Each row is followed by its class.
[  17  190 -224 -206 -168 -202  280   99  143 -133  316  265  262 -527
  -68  -22  203  205  121  -25  382  -57  114   -7 -288 -261  259 -129
 -304   74   56  178   14  417  233  198  350 -170 -290]
lov
[ 318  -47  174  198 -113   95   20  293  -93  337  352  -78   47 -197
 -119  -74 -105  -93   73 -248   92   -5  -68 -123  240  273  126  -37
 -214 -245   10 -105  345  -83 -268  108  124 -260   -8]
beto
[ 176  137 -120  -15  -10  328    7 -241  122   48  203  -64 -125 -185
 -188   -9  430  129 -456  157 -160  -20 -384  112 -348 -278  -56  -33
 -309 -212 -402   48 -198    4 -152  -45 -294  -39  187]
beto
[ 180  196  -56  231   -5 -369   90  293 -259  300   74  -91  168 -435
  139  -57 -203   18  -81 -288   98 -162 -124  -35  213  209  -79 -153
 -284 -498  -40   80  274   79 -357  247  255 -465  158]
nibiz
[-286  226 -262 -181 -184 -351  426  178 -201  -96  390  109  122 -474
 -245   66 -104  104  240 -175 -200 -278   -6  -81  -31 -179  130 -227
 -288 -156   44   52  260  168  277  192  521 -389  145]
Gimen
[ 100 -179  407  -74 -190   67 -100  -11 -140 -179  243  111  198  449
 -182 -163 -454 -371  219  295   22  189   95 -166  291   74  111  138
  361  -21  214  101  116 -119 -139   92   36  137   24]
lov
[ 101  -54   66  301 -334 -306  100  -89   87   26  -35  -87  241  -67
   68 -270   46 -466   70 -328  137 -186   -3 -322  199  228  273 -282
 -215 -186  244  320  352   35 -118  246  402 -235 -404]
beto
[ 348   59 -346  241 -315  199   83   77  -41  250  215  -46  377 -499
 -261 -109   93 -106  -43  -99   60  -83 -175  171  -21  210 -196 -104
 -243 -487 -170  107 -107  -99 -120  248  -59 -553   15]
Kade
[ 385  160  157 -300 -136  186  136 -201   70 -145    3 -272  105  -33
 -147 -384  446 -163 -300  150  301  -30 -322 -171 -369 -208  215   14
 -179 -220 -194   79 -331  -44 -231   33 -346  -20  172]
dito
[-286 -196 -157  318  392   -6  -18 -275  400 -321 -143  103 -627  156
  135  167  192  -60  166  -31 -567  -15  317   24   73 -176 -136  -67
  220  306  181 -103  176  203  -92 -311   29  273 -165]
Kade
[ 178   12  214  127 -240  382 -145   86 -161  184  -18  -70 -100  119
 -317  253  -89   23  119   47   59  -30  -63   55  -45  -23  -18   12
   50    7   24  -75   63 -360  213   17 -175  235  -88]
beto
[-293   34 -187 -110 -175 -186  323 -192  327 -232  174   23 -114 -301
 -124   16   28  192  366 -138 -496 -100  209  103 -189 -203  407   17
    9  418 -234   59  318  486  284 -131  171  182 -137]
nibiz
[ -58   23  244  116 -291  289  -35   44 -250  323 -212   50  -24  302
 -205  -39 -432 -157    1 -191  -18   32  211   34   62 -125  430  -44
  220  274  151 -302  337 -200  481  -32   45  434 -267]
lak
[  56 -154  -69  248 -195  -16  165 -495  398  -59 -264   40    8 -236
  249 -501  298 -199 -220  -40  -98  200  -79   68 -128  120  308 -201
   73   54  126  165  139  307  199   83   75  251 -466]
dito
[  38 -230 -113   30 -359  141  208 -324  298 -382   71    1  -50 -134
  -55   60  274   -8  148   45 -586   72  337 -141 -226  -79  146   15
  176  301 -156 -351  202  271  200 -294  -84  116 -186]
dito
[ 279  181  200   34 -232   54 -124  178 -276  370  -70  -20  158   89
    1 -211 -321    7  176 -128  226   63 -147 -105  -30  234  172  -43
  183 -244  -32 -115  147 -196   -8  343 -304  -12  -54]
Kade
[ -12 -172  172  327 -219 -120  -68 -208  288  234 -162 -237  -16   39
  111  -63  -40 -406    5 -117  199  -28 -232  136  230  422  217 -119
 -159  -24  -67  366  377  -28  347   57  421   11 -181]
paba
[ -19   50  220   36  333  251  -42  -47   65  -67  -36   77 -399  443
  -76  -45   56    6 -266  294 -139   90 -165 -245    2 -264   44  -81
 -114 -326  381    3   43  -12 -203 -156 -202  326   91]
paba
[ 120  -39  -22  -26   77   11   37 -216  223 -131  -96  -99   45 -127
  271 -190  414 -204 -178  223   97   75 -200  -98  -55  121   39  -12
 -220 -151   21  183   32   77    9   58  143  137 -133]
lov
[ -41   65 -381  208  179 -121   12  173  -77  189  258   49  -88 -253
  -13  108  107   33   24  -76  -98 -143 -106  186   87  151 -494 -109
 -489 -332 -203  115  253  -57  184  233  414 -417  212]
nuv
[ -22 -197   30 -145 -113  102   86 -380  358  -83  -27 -113  -48 -118
  291 -168  487  -27   80 -191  -91  106   27   80 -129  -83  514   91
  247  417 -224  211  -42  271  -31 -132  -59  318 -263]
Kade
[ 224  -90   41 -174  -33  101  173 -356  182 -260  118 -162  193  -59
  -27 -171  311 -333 -143  179 -111  197 -224   94  -25  109  418  -47
  196  213 -130  275 -258   94  147  192  -94  159  -83]
bub
[  56  180  -39 -263 -160 -588  328 -175    2 -184  121   60  179 -399
  -15 -277   17   89 -296  206 -255  -28 -172 -193 -301 -141  329 -106
 -267 -153 -272   39  142  328  356  345  299 -324  -46]
lak
[ -15 -151  -45   89 -150  291  141 -516  421   41  -77   71 -130 -313
  247 -545  328   47 -246   69    6  386 -124  169 -241  -27  537   -2
  -19  175   -3   85  266  321  172  -27  125  371 -457]
suzu
[  82  -16  329  -37  254 -145 -139  500 -782  605  310  183  120  668
  317 -177 -607 -129  217   25   54  424 -256 -228  397  416   -9  -35
  161 -449   84 -146  528 -255 -153  334  154 -241  220]
Kade
[ 164  104   72 -207  263  590  -60  169  -68  -60  302  141 -303  290
 -344   45 -226  162  -52  542 -214  195 -251  109  -64 -305 -192  155
  126 -226   -8  194 -262 -131 -194  -31 -355  119  293]
beto
[ -15 -177 -273  472 -217  184  -15 -390  -32  329   23  -77 -134 -220
 -183   83  252  -12 -151 -217 -131   17 -153  -16   71  234  114 -154
 -565  -77 -266  153  244 -293  235   74  318 -145  -62]
nibiz
[ -52 -251  416   88   44  -15 -178   -5  -96  222  262  273  -93  267
  258 -551 -326 -303  203 -170  415  416 -144  -69  259   44  276   -2
  219  219  387  129  455  -33 -203  303  406   34 -376]
nibiz
[-143 -162  204 -262 -270 -265   35  -32 -236  257 -233  121  285  127
   81 -571 -523 -327  138 -103   74  319 -168 -107   41   30  192   51
  369  101  211 -217  107    7   52  144  -35 -204  -58]
Gimen
[ 247  -89 -143  379  295   59 -234  187  558  -12    4 -218 -174 -363
  -30  587  393  -92  -33  -12  229 -143  -99  555  175   92 -390   41
  -98   73   49  318 -226   28  -50   38   66   41 -205]
nuv
[-232 -113  -84  241  -62  -74 -237   90  -33  257 -344  127 -111   65
  -71  -58 -542   95  176 -225 -210   27  -93  151   83  230  -52 -130
  387  468  227 -362  266 -101  309   56  -22  111 -147]
suzu
[ 157  -72  279 -256  123   99   37  170 -231  -12  433  295  267  311
  272 -380 -342  -55    8  421  309  641 -168  -54  181   44  119  168
  134 -253   68  279   56   64 -514  224  104  -62 -109]
Kade
[-405  114  -57   56 -284 -281  286  -36  -22  147   54  208   34 -335
  158 -361 -164  221  176 -136 -220  -11 -102  -89 -149 -150  341 -130
  -34 -139  -22  175  421  293  371 -113  525   52 -150]
lak
[ -94    2   38 -169  -59   33  241  -33  203 -340  332  236  -95   87
  -80 -205  -38  228  149   77 -269  187  143 -228 -131 -219  103  -44
  -30   50   -7 -284  204  358 -147 -106  -41   56  156]
bub
[ 106 -102  498 -272  188  -62 -167  347 -298  162  104  131  190  577
  373 -206 -282 -251  224   23  423  226   50 -175  291   78   75  242
  326   31  187  -14   80   23 -380   29    2  228  -40]
lov
[  89  158 -171  -41   25  163   22   60  -41  174  416  127   -2 -209
  -49 -237   86  110 -216   79   54  183 -485  299 -136   14 -284 -253
 -224 -436 -196   64  100  -80 -277  270 -121 -442  206]
dito
[ -92   10   28  267  164   -6  -93  123    0   41  382   -5 -154  -83
  223  310  125   44  237    0  160  101 -342  140  186  205 -110 -133
 -212  -45 -139  404  302 -212   25  134  591  -97 -152]
lak
[ 501   36  505  -17 -388   62   75  555 -643  187  331  169  400  447
 -137 -408 -899 -202   86  209  -48  146  219 -515  324  266   49   70
  177 -683  218  -30  496 -154 -415   89  -13 -206  134]
suzu
[ 243  -67  -56  463 -243  251   17  111 -318  389  278   32  162 -189
 -298  144  -23 -140   98 -112 -118 -220   33 -246  279  323 -200 -186
 -490 -385   -7   52  413 -355   11  217  347 -459  -99]
suzu
[-164  -17  -31  289  -48  109 -292  178 -296  388 -182  261 -344 -149
    0 -179 -575  176  158 -425 -244  -74 -409  259   39  -84 -306 -162
  322   68  279  -35  251 -284 -201  114  -61  -91 -198]
lak
[-281  -11 -427 -123  162  149  152 -349  489 -300  152  112 -474 -227
 -124  105  475   32    0   -1 -294  -84  267   34 -206 -272  -11   78
 -235  361 -135  182 -119  226  117  -24  -97   -1 -258]
Gimen
[ 303  -24  180 -222 -116   17    3 -131  -24    4 -137 -147  322   93
  291  -59   96 -221  -63  230  103  169 -162  -74  -28  166  398  202
  271  -37 -228  179 -233   87   16   69 -191  273 -163]
suzu
[  89 -292  -31  147  -86  224   41 -635  348 -104  -69   51   42 -114
  313 -217  574 -201 -143  171   44  487 -292  -14 -133   96  467  -42
   70  374  -57  103  -50  172  210  218  119  336 -662]
dito
[-125   91 -275 -247 -161  -71  314  223  172 -234  150   37  128 -534
 -150  229  101   42  328   -1   97 -327  -12  166  -89 -184  -34  -11
 -199  130   70  239  -80  265  295  125  401 -225 -235]
bub
[ -57   42  -96 -223  -30  -71   95 -156  139 -246  355  253    2 -533
  -38  -81  265  284  217   71 -286   11   -5 -191 -386 -337   41  -72
   46  244 -117   78  -35  153 -154  -77 -126 -205 -200]
nuv
[-199  -47  419  -54  -72 -170 -149  107 -468  476   97  120  177  355
  147 -401 -497 -198  203 -138  283  270  -46  -62  225  186  253   -7
  209   98  121    1  549 -195  103  105  265  111   50]
lov
[ -60  -66  406  -42 -131  174  104  157 -412  108  443  252  227  510
  174 -269 -415 -198  253  113  259  399   44 -253  336   69  252   54
   43 -284  114  120  425  -60 -198  -26  431  227   91]
suzu
[ -53  182 -358 -103  136 -285  203  238   87  138  261  260   74 -727
  -28  143   13  371 -218  256 -122 -141  -56  171 -156 -190 -151   79
 -374 -107  -99  346   38  477  301  277  404 -375 -211]
suzu
[  70   89   51  -53 -231  197   92   33   28  -60  -19   17   83  -84
  -65 -166  -85   18  205 -317   -6    6   11  -38 -102  -25  191 -190
  -21  -82  138 -384  172 -114  -92  -20 -220   21 -101]
paba
[ 110 -246  123  138 -182  -99    8 -720  405  -11 -436 -237   15 -206
  385 -454  344 -266 -275   -8   95  307 -325  -18  -42  300  630 -109
  107  122   19  248   15  136   72  144    1  241 -371]
nibiz
[-117 -156  -64  359 -512  -56  163 -278  -51  290  -62  -37  100 -145
 -166 -459   17 -335  100 -621    6  -92    0 -189  103  163  275 -280
 -352  -93  239   96  506 -144   99  123  370 -209 -222]
Gimen
[-167 -185 -136   63 -114  471   40 -416  633 -236  -19   71 -413  -75
 -237 -336  569    9 -204   42 -249  -20 -107  214 -308 -416  -32  -91
  -16  191  108  -26  -22  144  107 -347 -146  546   29]
dito
[ 144   91 -160 -125 -406  -77  319  177 -233  190  298  161  267 -561
   27  -73  -68  114    9  113   18 -167 -129   43  -92   83   -3  -31
 -257 -369 -240  325  187  242  240  276  391 -415 -194]
dito
[  31 -179  242 -176  284   34 -105   52 -504   41  325  141  -70  479
  192   78 -135  -43   43  239 -179  449 -304 -324  251   11   66  244
  -13 -190   16  -53   99 -210 -406  213   34  -15   27]
bub
[ -45  -86  -41  372   50  -53 -113  -76  264   35   23 -114 -234 -405
   37  366  291 -129  -20 -182   78 -164 -341    7  102   23 -113   20
 -204  213   23  283  -80   12    4  107  330  -39 -375]
lov
[-196 -236 -243  217 -183  246   52 -413  651 -349   72  193 -383 -203
 -287  -77  195  160  284  -21 -339  126  291  178 -181 -201   77 -138
  187  477   -9  136   23  134  -75 -339 -176  114 -291]
nibiz
[-406   26 -551 -195  128  317  423 -202  174 -505  548  336 -255 -247
 -159   54  225   93  327  -72 -393  -14  366  -37  -64 -405   22 -173
 -422    8   96 -133  225  187  -48  -48  363 -236   35]
Kade
[ 162  157   65  -78   58  202  151  -90   11  -37  338  159  159 -117
   88 -521   59  -39 -482  293  239  217 -322 -240  -88 -144  183  -50
 -282 -417   72   11  -18  226 -290  250  139 -219   28]
bub
[ -73  268   98  -24  153    2   23  254 -572  252  -50  199 -140  203
  -24  -37 -329  -31   14 -110   62  -85 -161 -231    3 -167  -71 -172
 -225 -311  236 -303  218 -308   81  227  116  -59  -39]
lov
[-473   70  -58  204  242  160 -112   67  128   64 -280   15 -444   52
   23  422 -130  145  286 -187 -219 -210   80  211   93 -165 -166  121
   22  186  175 -411  121  -53  358 -165   92  464 -130]
lak
[  21  164  212  -95  450  148   54  -68 -116  247   79  214 -365  203
  175 -524 -106  115 -409  130 -119  393 -381  -78 -119 -320  231  -50
 -156 -341  138  -47  217   65 -276  166 -117  176   30]
Kade
[-400  167 -602  -46  309   14   53 -259  435 -291  118  109 -272 -445
 -114  -44  207  233   28  -37 -157  -88  122  366 -243 -199 -478  -79
 -438  -29  -71  -35   16  105  -30  -38  -30 -317  259]
dito
[  44   77  151  242 -128  174  -73  278 -330  604   38  247  -84 -215
  -52 -235 -628  139   62 -107   33  102 -278   45   54  178   36  -72
  140   53   83 -132  355 -127   41  311   25 -187 -458]
Kade
[-255 -192 -137  439 -179  247 -111 -167  307  131  173    5 -195 -133
  -29  249  371   51  232  -83  155  -65 -113  136  115   84   58 -123
 -265   17  -94  241  261 -135  117 -287  461  267  -90]
nibiz
[ 232  212 -107 -309  -73 -128  236  141  359 -400  143  -46  250 -459
 -288   42  255  -82 -151  319  598 -298  308  101 -183 -241   13   66
 -408  -70   92  476 -303  190   66  148  176 -214 -254]
dito
[ 184 -120   32 -307  -36   92  -20 -703  511 -147 -507 -292   44 -301
  539 -435  720 -244 -217  109  209  212 -670   55 -332   46  507   46
   59  298 -173  349 -360  154  -37  298 -246  310 -521]
nibiz
[ 191   95   93 -385 -120  125  378 -211   81  -74  293   93  243    8
   22 -406  570 -216 -339  292  168  206 -307 -214 -307 -311  517 -130
 -294 -240  -52  277  -64  308   12   66   25  259 -102]
suzu
[-194 -113 -108  424 -153    1  -79  -77   61  113   79   11   50   -7
  -55  -82 -147 -163  202 -284  -28   45  -41   39  230  200 -162 -167
 -170 -185   97 -113  378 -156    1  -32  329 -161  191]
bub
[ 441 -109  438 -233 -310  282 -105   15 -192   76  352   47  427  230
   49 -458  -94 -266 -134  257  500  467 -176 -263  -26   74  300  117
   76 -120 -120  -55   21 -243 -248  177  -23 -131  -68]
beto
[ 405  -13  640 -387 -195  187  -13  480 -610  -94  840  142  343  436
 -105 -118 -470 -253  129  170  332  419  -81 -236  179 -146  299  244
  402  -77    1 -115   85 -235 -400  162   81   12  133]
suzu
[-321  -58 -294  293 -173  204   53  -84  254  275  125   82  -36 -174
  -33 -151  107   72  259 -252 -173   19  -23  -51   42  153   33  -59
 -209 -141   25  279  223   15   23 -159  121 -120 -194]
suzu
[-107  106  -79  -78    3 -291  198  111   53  168 -234  168   -4 -427
  109 -171  -93   -8  -47   58 -185 -250  -16  -62  -96 -133   30  -53
    6 -132  235  170   49  347  241   92   88  -64 -404]
nuv
[-228 -179  264   43  116   -3 -188 -294 -110  318 -542    2 -219  354
  270 -180  -95 -365 -100 -112  354  314 -360   70   39  -89  299   62
  116  314  269 -288   69 -127  271  128   80  486 -383]
nuv
[ -22 -266  -80  517 -167  265 -240 -107  464  102  -37  -86 -165  -82
   44  -38  217 -248  196 -156  132  -12 -237   20  188  237 -178    1
 -161  -64   89  316  126 -205 -199  -79  203   -7 -400]
nuv
[ -90   39 -349   25    8  345  313 -311  211  -42  340  301 -202 -453
   33  -93  225  159   86  -41 -392  144  207   50 -234 -234  124  -25
 -217  143 -134  -21  255  504  120   33   81  -82 -284]
lov
[-106  -65 -281  140  259  143  131 -116  292 -432  506  213 -485 -321
 -173  293  185   58   97   57 -443  -88  205    2   81 -142 -334  -24
 -402   -8    5 -120  231   82 -270  -43  191 -137   -6]
Gimen
[-241 -270  424  335  151  -94 -161  172 -185  357   30  345 -127  132
  608 -395 -229  -49  331 -240  351  376 -109 -305  402  100  -74  -33
   48  -94  572   55  618   28 -451  -12  594  119 -325]
lak
[ -58  134   45   46  136  -65  184   69 -386  303 -133  197  -40  -55
  123 -349 -381  -42  -65 -343 -139   60    6 -166   14 -235  313  -72
 -113   64  255 -334  364  151  121  294  273  -26 -328]
nuv
[ 107 -155  291  -80 -329  101  -43 -285  170  156  -74 -152 -121  -76
  239 -117  188   34 -136   62   72  166 -437  -46 -126  126  428  118
   17  148 -371  303   61   18  113  -18    0  343 -220]
nibiz
[ 181   -9  489   33  346  118 -243  441 -447  420   -6  146 -135  592
  178  -47 -661  -27  -81  190   78  406  -49 -401  395  125  153  211
  180 -182  294 -460  316 -132 -225  179  -31  156    7]
lov
[  39    5   -6 -102   59  151   20 -293  328 -261 -122  128  -91  384
  -29 -275  158 -103 -444  320   45  348 -133   12 -153 -212  174 -171
  -96 -124   82 -110  -94   64   16  -11 -178  363   84]
lov
[  33  -41  305 -170  404  255 -199  373 -322  135  393  176    8  699
  186 -118 -347 -118  259  174  257  493    5  -46  351  112  -79   45
  178 -256  267 -181  309 -195 -494  -51  -59  104  385]
lak
